Below is a small trained network, with its code and all its weights. Each question gives an input and a class and asks what happens when units are switched off, that is, made to give their printed mean instead of their output.

import numpy as np


def w(rows, s, z=0):
    codes = np.array(rows[::2]) - 128.0
    scale = np.full(codes.shape[1], s)
    scale[-1] = z or s
    return codes * scale


def norm(h):
    return h / np.sqrt((h * h).mean(-1, keepdims=True) + 1e-5)


def f(y):
    return y / 2 * (1 + np.tanh(0.7978845608 * (y + 0.044715 * y**3)))


def log_softmax(a):
    a = a - a.max(-1, keepdims=True)
    return a - np.log(np.exp(a).sum(-1, keepdims=True))


def net(x, mask):
    res = np.array(x, float).reshape(1, 6) / 4 @ E
    u = 0
    for l in range(2):
        y = f(norm(res) @ A[l][:, :-1].T + A[l][:, -1])
        res = res + np.where(mask[u : u + 9], y, B[l][:, -1]) @ B[l][:, :-1]
        u += 9
    return log_softmax(norm(res)[-1] @ U[:, :-1].T + U[:, -1])


A, B = {}, {}
E = w([
[124,166,7,43],'x0',
[103,93,3,63],'x1',
[121,129,132,34],'x2',
[1,151,167,83],'x3',
[86,176,189,158],'x4',
[16,72,209,126],'x5',
],0.0075)
A[0] = w([
[137,121,92,127,38],'0.n1',
[5,96,156,167,237],'0.n2',
[173,150,131,154,27],'0.n3',
[93,114,142,165,25],'0.n4',
[154,141,100,131,13],'0.n5',
[121,139,165,244,194],'0.n6',
[245,152,163,200,218],'0.n7',
[127,235,86,102,211],'0.n8',
[109,136,87,162,4],'0.n9',
],0.011,0.0039)
B[0] = w([
[159,59,161,91,121],'0.n1',
[149,35,221,200,254],'0.n2',
[81,96,168,128,129],'0.n3',
[246,124,247,255,124],'0.n4',
[128,161,46,64,119],'0.n5',
[166,40,208,136,211],'0.n6',
[129,37,218,141,249],'0.n7',
[35,74,122,86,205],'0.n8',
[137,20,95,190,113],'0.n9',
],0.0072,0.0069)
A[1] = w([
[135,98,101,163,50],'1.n1',
[157,137,126,168,3],'1.n2',
[3,170,108,112,214],'1.n3',
[101,177,106,93,234],'1.n4',
[57,198,89,143,209],'1.n5',
[126,132,124,151,3],'1.n6',
[88,159,166,158,207],'1.n7',
[101,106,199,238,231],'1.n8',
[155,148,126,165,8],'1.n9',
],0.012,0.0048)
B[1] = w([
[136,73,132,168,123],'1.n1',
[218,133,131,196,118],'1.n2',
[101,38,159,91,189],'1.n3',
[112,109,122,82,156],'1.n4',
[23,91,201,95,150],'1.n5',
[165,99,174,214,115],'1.n6',
[44,137,172,185,161],'1.n7',
[91,2,207,92,246],'1.n8',
[137,229,70,108,117],'1.n9',
],0.0082,0.012)
U = w([
[226,45,247,173,252],'0',
[254,223,28,105,16],'1',
[128,171,146,93,4],'2',
],0.0083,0.0048)

Each question gives the input, the list of numbers given to net, and the class t.
The units are the neurons (one row each of A and B). Each row of codes is followed by its name. A weight is (code - 128) times the scale printed after its matrix; where a second scale follows, it is the last column's (A, B and U).
mask holds one flag per neuron, layer by layer. A switched-off neuron (its flag False) gives its mean, the last column of its row in B, instead of its output. The means were averaged over made-up inputs and are rounded, as every weight is.
A unit's drop is (log p(t) with every unit on - log p(t) with that unit switched off) / (log p(t) with every unit on - log p(t) with every unit switched off).
The circuit of an input: a set's keep is (log p(t) with only the set's units on - log p(t) with every unit switched off) / (log p(t) with every unit on - log p(t) with every unit switched off). Starting from the 12 units with the biggest drops (on a tie, the unit counted first), units are removed one at a time, each time the one whose removal leaves the highest keep (on an exact tie, the one counted first), for as long as the keep stays at least 0.8.
units of the circuit, in order: the units of the circuit, biggest drop first
unit that matters most: the unit with the biggest drop
top k neurons: the k neurons with the biggest drops, biggest first
k most important neurons of layer l: the k neurons of layer l with the biggest drops, biggest first
drop when u is switched off: that unit's drop, to one decimal
input [2,5,6,2,4,-5], class 2: unit that matters most	1.n8
input [-1,5,0,-5,1,-8], class 1: top 2 neurons	1.n8, 0.n2
input [5,-1,-4,6,2,-6], class 2: top 4 neurons	1.n8, 0.n2, 0.n7, 0.n6
input [8,-2,-1,-3,-3,7], class 2: units of the circuit, in order	1.n8, 0.n7, 0.n6
input [3,2,-5,-6,3,-5], class 1: 4 most important neurons of layer 0	0.n2, 0.n5, 0.n6, 0.n4
input [3,4,-1,4,-7,-1], class 1: units of the circuit, in order	1.n8, 0.n2
input [6,2,-6,7,2,-8], class 2: 3 most important neurons of layer 0	0.n2, 0.n7, 0.n6
input [7,3,8,-7,1,6], class 1: 2 most important neurons of layer 1	1.n8, 1.n7
input [0,6,8,-8,-7,8], class 1: drop when 1.n8 is switched off	0.4
input [4,0,-2,4,-1,-6], class 2: drop when 0.n7 is switched off	0.1
input [-1,8,3,-2,-8,-4], class 1: drop when 1.n8 is switched off	0.2
input [1,3,5,-4,-1,-5], class 1: drop when 1.n8 is switched off	0.3
